[-7.67  3.72 -5.32  1.31  5.07] = K196
[-0.76  3.72 -0.65 -3.94 -3.32] = K991
[0.99 3.72 1.97 3.70 0.99] = K979
[-3.85  3.72  1.35  4.04 -1.03] = K627
[-2.29  3.72 -0.84 -1.36 -5.04] = K618
[ 3.28  3.72 -4.90 -0.11 -8.30] = K178
[-8.16  3.72 -0.10  0.18  7.40] = K986
[-7.79  3.72  2.67  2.67  2.67] = K738
[-0.39  3.72 -0.62 -4.11 -2.88] = K615
[-1.88  3.72 -9.23  1.58 -3.24] = K629
again K979: 
[0.99]
again K738: 
[2.67]

[-0.38 -2.73 -0.49 -0.94 -3.55 -2.70 -1.67  2.16 -0.47  2.66  3.85 -0.97
 -2.70 -0.37 -1.15 -4.08 -2.49 -3.17  2.70 -1.33 -2.69  1.90 -1.61  0.84
  0.70  0.57 -1.51  0.59  7.23 -1.01 -0.47 -1.62  3.07  2.29 -1.96 -0.92
  0.78  2.15  1.28 -0.47  1.36  0.83] : K964
[-1.66  5.82 -4.43 -1.40 -0.24  6.32 -1.67  6.08 -3.02 -1.41  4.81 -2.72
 -4.43  5.88  4.66  5.27 -1.29  3.57 -0.35 -2.79 -0.35 -0.96 -1.61 -0.74
  3.67  4.62 -8.13  0.59  3.28  3.69 -1.90 -1.62  3.07 -1.50  3.82  2.56
 -0.47 -5.16  5.39  1.91  0.08 -0.06] : K913
[-0.38  0.70 -0.49 -0.94 -3.55 -2.70 -1.67  2.16 -0.25  2.66  3.85 -0.97
 -2.70 -0.37 -1.15 -4.08 -2.49 -3.17  2.70 -1.33 -2.69  1.90 -1.61  0.84
  0.70  0.57 -1.51  0.59  7.23 -1.01 -0.03 -1.62  3.07 -1.01 -1.96 -0.92
  0.78  2.15  1.28  0.70  0.70  0.83] : K674
find: [-1.66  5.82 -4.43 -1.40 -0.24  6.32 -1.67  6.08 -3.02 -1.41  4.81 -2.72
 -4.43  5.88  4.66  5.27 -1.29  3.57 -0.35 -2.79 -0.35 -0.96 -1.61 -0.74
  3.67  4.62 -8.13  0.59  3.28  3.69 -1.90 -1.62  3.07 -1.50  3.82  2.56
 -0.47 -5.16  5.39  1.91  0.08 -0.06]
K913
find: [-0.38 -2.73 -0.49 -0.94 -3.55 -2.70 -1.67  2.16 -0.47  2.66  3.85 -0.97
 -2.70 -0.37 -1.15 -4.08 -2.49 -3.17  2.70 -1.33 -2.69  1.90 -1.61  0.84
  0.70  0.57 -1.51  0.59  7.23 -1.01 -0.47 -1.62  3.07  2.29 -1.96 -0.92
  0.78  2.15  1.28 -0.47  1.36  0.83]
K964
find: [-0.38  0.70 -0.49 -0.94 -3.55 -2.70 -1.67  2.16 -0.25  2.66  3.85 -0.97
 -2.70 -0.37 -1.15 -4.08 -2.49 -3.17  2.70 -1.33 -2.69  1.90 -1.61  0.84
  0.70  0.57 -1.51  0.59  7.23 -1.01 -0.03 -1.62  3.07 -1.01 -1.96 -0.92
  0.78  2.15  1.28  0.70  0.70  0.83]
K674

